Below are the code and all the weights of a small trained network. Each question names an input and a class and asks about switching units off, where a switched-off unit gives its printed mean instead of its output.

import numpy as np


def w(rows, s, z=0):
    codes = np.array(rows[::2]) - 128.0
    scale = np.full(codes.shape[1], s)
    scale[-1] = z or s
    return codes * scale


def f(y):
    return np.maximum(y, 0)


def log_softmax(a):
    a = a - a.max(-1, keepdims=True)
    return a - np.log(np.exp(a).sum(-1, keepdims=True))


def net(x, mask):
    res = np.array(x, float).reshape(1, 8) / 4 @ E
    y = f(res @ A[0][:, :-1].T + A[0][:, -1])
    res = res + np.where(mask, y, B[0][:, -1]) @ B[0][:, :-1]
    return log_softmax(res[-1] @ U[:, :-1].T + U[:, -1])


A, B = {}, {}
E = w([
[175,172,55,152,57],'x0',
[2,129,115,89,182],'x1',
[173,152,94,60,168],'x2',
[240,137,96,158,168],'x3',
[94,171,96,90,124],'x4',
[185,32,93,186,156],'x5',
[117,49,101,190,131],'x6',
[71,168,155,218,116],'x7',
],0.0076)
A[0] = w([
[172,237,65,104,66,211],'neuron 0',
[86,211,178,67,226,170],'neuron 1',
[169,186,166,161,155,124],'neuron 2',
[60,178,215,75,105,170],'neuron 3',
[152,118,154,192,115,253],'neuron 4',
[42,127,143,156,190,160],'neuron 5',
[214,31,95,146,74,249],'neuron 6',
[31,166,88,174,34,137],'neuron 7',
[60,250,202,103,248,208],'neuron 8',
[62,160,161,170,9,245],'neuron 9',
[66,215,232,211,80,188],'neuron 10',
[119,120,5,12,104,188],'neuron 11',
[243,76,83,136,172,253],'neuron 12',
[209,219,171,210,90,171],'neuron 13',
[187,231,95,118,69,119],'neuron 14',
[156,27,255,104,142,142],'neuron 15',
[175,79,249,187,213,130],'neuron 16',
[120,144,222,71,180,168],'neuron 17',
],0.0074,0.0028)
B[0] = w([
[160,73,99,121,170,225],'neuron 0',
[157,157,151,46,161,225],'neuron 1',
[114,86,48,142,179,159],'neuron 2',
[135,119,149,92,80,223],'neuron 3',
[115,84,143,71,146,199],'neuron 4',
[135,151,146,86,181,202],'neuron 5',
[66,51,121,103,82,248],'neuron 6',
[86,41,195,128,97,194],'neuron 7',
[111,169,155,44,127,246],'neuron 8',
[53,2,138,133,112,215],'neuron 9',
[69,72,146,105,90,218],'neuron 10',
[171,93,112,119,160,214],'neuron 11',
[75,39,109,127,81,255],'neuron 12',
[86,80,89,91,180,214],'neuron 13',
[182,99,79,175,150,205],'neuron 14',
[137,131,173,71,138,201],'neuron 15',
[108,134,144,140,82,209],'neuron 16',
[84,176,174,86,149,201],'neuron 17',
],0.0086,0.0081)
U = w([
[158,161,100,248,135,2],'0',
[131,96,195,102,2,198],'1',
[195,204,150,80,173,52],'2',
[137,49,14,228,216,232],'3',
],0.0084,0.0031)

Each question gives the input, the list of numbers given to net, and the class t.
The units are the neurons (one row each of A and B). Each row of codes is followed by its name. A weight is (code - 128) times the scale printed after its matrix; where a second scale follows, it is the last column's (A, B and U).
mask holds one flag per neuron, in row order. A switched-off neuron (its flag False) gives its mean, the last column of its row in B, instead of its output. The means were averaged over made-up inputs and are rounded, as every weight is.
A unit's drop is (log p(t) with every unit on - log p(t) with that unit switched off) / (log p(t) with every unit on - log p(t) with every unit switched off).
The circuit of an input: a set's keep is (log p(t) with only the set's units on - log p(t) with every unit switched off) / (log p(t) with every unit on - log p(t) with every unit switched off). Starting from the 12 units with the biggest drops (on a tie, the unit counted first), units are removed one at a time, each time the one whose removal leaves the highest keep (on an exact tie, the one counted first), for as long as the keep stays at least 0.8.
circuit, biggest first: the units of the circuit, biggest drop first
top k neurons: the k neurons with the biggest drops, biggest first
drop when u is switched off: that unit's drop, to one decimal
input [4,-1,6,-1,2,-6,-2,2], class 2: circuit, biggest first => neuron 12; neuron 6
input [2,-4,-6,3,-6,-6,-4,5], class 3: circuit, biggest first => neuron 13; neuron 2
input [-5,-6,6,3,-2,3,-8,3], class 3: circuit, biggest first => neuron 2; neuron 13
input [1,-1,8,0,1,0,-6,-5], class 2: circuit, biggest first => neuron 9; neuron 6
input [-8,-8,-8,7,5,1,-4,7], class 3: circuit, biggest first => neuron 2
input [3,4,3,-3,6,-7,-6,-2], class 2: top 3 neurons => neuron 1; neuron 12; neuron 6
input [7,3,2,7,7,-4,-6,-2], class 3: top 2 neurons => neuron 14; neuron 0
input [-2,-6,7,2,-5,-6,8,-5], class 3: top 2 neurons => neuron 8; neuron 3
input [-6,8,-3,-2,-1,-7,-8,-4], class 2: drop when neuron 1 is switched off => 0.4
input [-7,4,6,7,-8,0,6,5], class 1: drop when neuron 16 is switched off => 0.5
input [-2,6,-4,1,8,-4,4,-6], class 2: drop when neuron 2 is switched off => 0.0
